Below are the code and all the weights of a small trained network. Each question names an input and a class and asks about switching units off, where a switched-off unit gives its printed mean instead of its output.

import numpy as np


def w(rows, s, z=0):
    codes = np.array(rows[::2]) - 128.0
    scale = np.full(codes.shape[1], s)
    scale[-1] = z or s
    return codes * scale


def f(y):
    return np.maximum(y, 0)


def log_softmax(a):
    a = a - a.max(-1, keepdims=True)
    return a - np.log(np.exp(a).sum(-1, keepdims=True))


def net(x, mask):
    res = np.array(x, float).reshape(1, 3) / 4 @ E
    y = f(res @ A[0][:, :-1].T + A[0][:, -1])
    res = res + np.where(mask, y, B[0][:, -1]) @ B[0][:, :-1]
    return log_softmax(res[-1] @ U[:, :-1].T + U[:, -1])


A, B = {}, {}
E = w([
[136,233,37,36,186,207,198],'x0',
[170,115,124,230,255,12,130],'x1',
[141,106,83,170,98,155,154],'x2',
],0.006)
A[0] = w([
[138,94,96,152,106,164,147,74],'n0',
[124,163,111,93,92,229,129,162],'n1',
[124,171,127,34,153,168,137,219],'n2',
[144,102,132,218,149,81,144,129],'n3',
[145,110,182,151,117,132,117,130],'n4',
[115,123,157,108,124,110,115,185],'n5',
[143,186,97,146,254,98,153,254],'n6',
[136,152,100,89,96,209,142,213],'n7',
[130,162,146,74,104,145,138,128],'n8',
[132,71,149,220,122,30,114,251],'n9',
],0.014,0.0028)
B[0] = w([
[115,122,170,87,162,143,163,145],'n0',
[106,114,73,69,71,190,168,218],'n1',
[125,172,198,98,70,126,160,211],'n2',
[103,62,68,122,132,149,102,201],'n3',
[110,148,139,148,89,97,102,162],'n4',
[158,95,203,114,157,98,148,151],'n5',
[157,192,111,129,254,129,125,230],'n6',
[117,102,162,73,118,181,207,215],'n7',
[112,85,158,137,123,132,170,173],'n8',
[138,8,183,164,120,78,120,246],'n9',
],0.025,0.013)
U = w([
[156,255,142,117,175,103,137,91],'0',
[107,185,82,152,96,108,98,7],'1',
[91,69,173,176,80,52,81,209],'2',
[156,123,75,158,203,87,108,76],'3',
[80,144,136,87,80,161,186,194],'4',
],0.0079,0.002)

Each question gives the input, the list of numbers given to net, and the class t.
The units are the neurons (one row each of A and B). Each row of codes is followed by its name. A weight is (code - 128) times the scale printed after its matrix; where a second scale follows, it is the last column's (A, B and U).
mask holds one flag per neuron, in row order. A switched-off neuron (its flag False) gives its mean, the last column of its row in B, instead of its output. The means were averaged over made-up inputs and are rounded, as every weight is.
A unit's drop is (log p(t) with every unit on - log p(t) with that unit switched off) / (log p(t) with every unit on - log p(t) with every unit switched off).
The circuit of an input: a set's keep is (log p(t) with only the set's units on - log p(t) with every unit switched off) / (log p(t) with every unit on - log p(t) with every unit switched off). Starting from all 10 units, units are removed one at a time, each time the one whose removal leaves the highest keep (on an exact tie, the one counted first), for as long as the keep stays at least 0.8.
circuit, biggest first: the units of the circuit, biggest drop first
top k neurons: the k neurons with the biggest drops, biggest first
drop of u: that unit's drop, to one decimal
input [4,1,2], class 0: circuit, biggest first	[n9; n6; n3]
input [-1,4,2], class 2: circuit, biggest first	[n9]
input [-1,5,2], class 3: top 2 neurons	[n6; n2]
input [-3,-3,0], class 2: top 2 neurons	[n6; n1]
input [7,8,1], class 0: top 2 neurons	[n9; n6]
input [6,8,3], class 3: top 2 neurons	[n2; n3]
input [6,1,-6], class 0: top 2 neurons	[n6; n9]
input [0,1,1], class 3: top 2 neurons	[n2; n9]
input [1,2,-8], class 0: top 2 neurons	[n9; n3]
input [-1,5,-2], class 3: top 2 neurons	[n6; n2]
input [0,2,4], class 3: drop of n2	0.3
input [3,8,-4], class 3: drop of n0	0.0
input [-5,-4,7], class 2: drop of n7	0.1
input [-7,-7,-2], class 2: drop of n6	0.1
input [0,7,5], class 3: circuit, biggest first	[n6]
